rarun: [ 93  74  39   6   9  12   3 -14   3  -6  -8   2  -8  -2  -1  -7]
zutiv: [ 93  74  39   6   9  12   3 -14   3  -6  -8   2  -8  -2  -3  -7]
depug: [ -4  -8  -2  -7  -5   2   9  35  71  89 100  78  69  32  12   4]
kebeb: [ 17  32  57  81 105  84  61  42   0  15   1  13  -5  -3  -3   4]
tofum: [-1 -7  1 -5 -2 -7  5 15 49 71 97 95 91 59 28  9]
dalob: [ -3  -8 -12   6  -1  25  46  81  92  94  67  42  21  -2  -2   3]
liba: [ 17  31  59  82 105  84  61  41   0  14   0  14  -5  -2  -4   5]
pupo: [ -7   5   8  -6   1  -1  -4  -5   3   6  40  48  87 108  93  63]
Gibil: [ -4   8  14  -5  -5  16   8  -4   1 -11   6   4  10  35  66  78]
Gil: [-1 -6 -9 16 10 46 72 91 85 79 42 28  7 -4 -1  8]
Kuv: [ 94  77  39   6   9  13   5 -14   5  -5  -8   3  -9  -3  -3 -10]
zosuv: [35 56 83 96 97 59 36 23 -6 10 -7  8 -5 -2 -5  3]
[ 17  32  57  81 105  84  61  42   0  15   1] => kebeb
Table of tags by key:
[-4] -> j_691
[58] -> j_615
[56] -> j_388
[57] -> j_718
[83] -> j_816
[-3] -> j_358
join kebeb 3:  => j_718

Nuvis: [ 26 -28   4 -15   7  33   1   9 -13  -5  -2  -2   4  25  -8  -1  -9   6
   4  24]
Lod: [ 35 -24 -36  -5  28  -2  -1  -4 -14   8  24   1  25 -15 -15  16  28  13
   4  22]
riko: [  1 -42  11 -49 -10  82  13  31  -1  -9  -1  21 -20  32 -21 -16 -36  30
 -15  68]
[  1 -42  11 -49 -10  82  13  31  -1  -9  -1  21 -20  32 -21 -16 -36  30
 -15  68] => riko
Table of tags by key:
[33] -> j_776
[-2] -> j_839
[-15] -> j_171
[83] -> j_54
[81] -> j_307
[82] -> j_584
join riko 6:  => j_584
[ 26 -28   4 -15   7  33   1   9 -13  -5  -2  -2   4  25  -8  -1  -9   6
   4  24] => Nuvis
[ 35 -24 -36  -5  28  -2  -1  -4 -14   8  24   1  25 -15 -15  16  28  13
   4  22] => Lod

migur: [ 16 -19 -19 -46  23 -64  44  14 -77 -62  15 -11  49  49  48  61  27  28
 -57  35]
pirub: [-31 -12  -4  22 -20 -38   2   8   7  31 -44  -3 -13  -9 -22 -29  -7 -10
  -6 -64]
Losot: [-51  -7 -26   9  -8 -51 -90 -11  35 -13  35 -30 -33 -23 -30 -28   2  47
  26 -10]
kepaz: [-46 -59  11 -48   1 -37 -39 -11  36 -21 -47 -52 -56  48 -15 -32  36  27
 -61  25]
nagiv: [ -3 -16   1 -30   7 -12  38  24 -77  -3 -43 -35  -5  32  14 -10  27 -49
  -2 -45]
baro: [-18  17  -7  36 -12  -9   9  25 -10 -35  -4 -10  31 -66   0  15  26  28
  -5 -31]
Nera: [-36 -73  10 -65  -2 -45 -35   0 -36 -33 -38 -33 -16  74 -17  -6   5  40
 -73   2]
gigas: [-56  23 -29  13  10 -63 -81  12  44 -37  35  -1  33 -46  10   6 -22  84
  41  -6]
Zufe: [  2  44 -19  47 -11 -43 -46  31  16 -28  41  18  52 -55   4  27 -19  66
  20 -17]
posor: [-28  25   0  35 -21 -14   9  16   4 -34 -24 -20   4 -56 -12 -22   8  21
  -1 -39]
budit: [-47 -41 -20  -9  -6 -60 -94  10  16 -29  13 -16 -48  13 -30 -23   4  38
   8 -28]
Table of tags by key:
[27] -> j_608
[28] -> j_645
[14] -> j_943
[-32] -> j_512
[16] -> j_230
[15] -> j_910
join baro 16:  => j_910
rest: [26 28] => [ -5 -31]
shift -1: [-94] => [-95]
rest: [-11  35] => [-13  35 -30 -33 -23 -30 -28   2  47  26 -10]

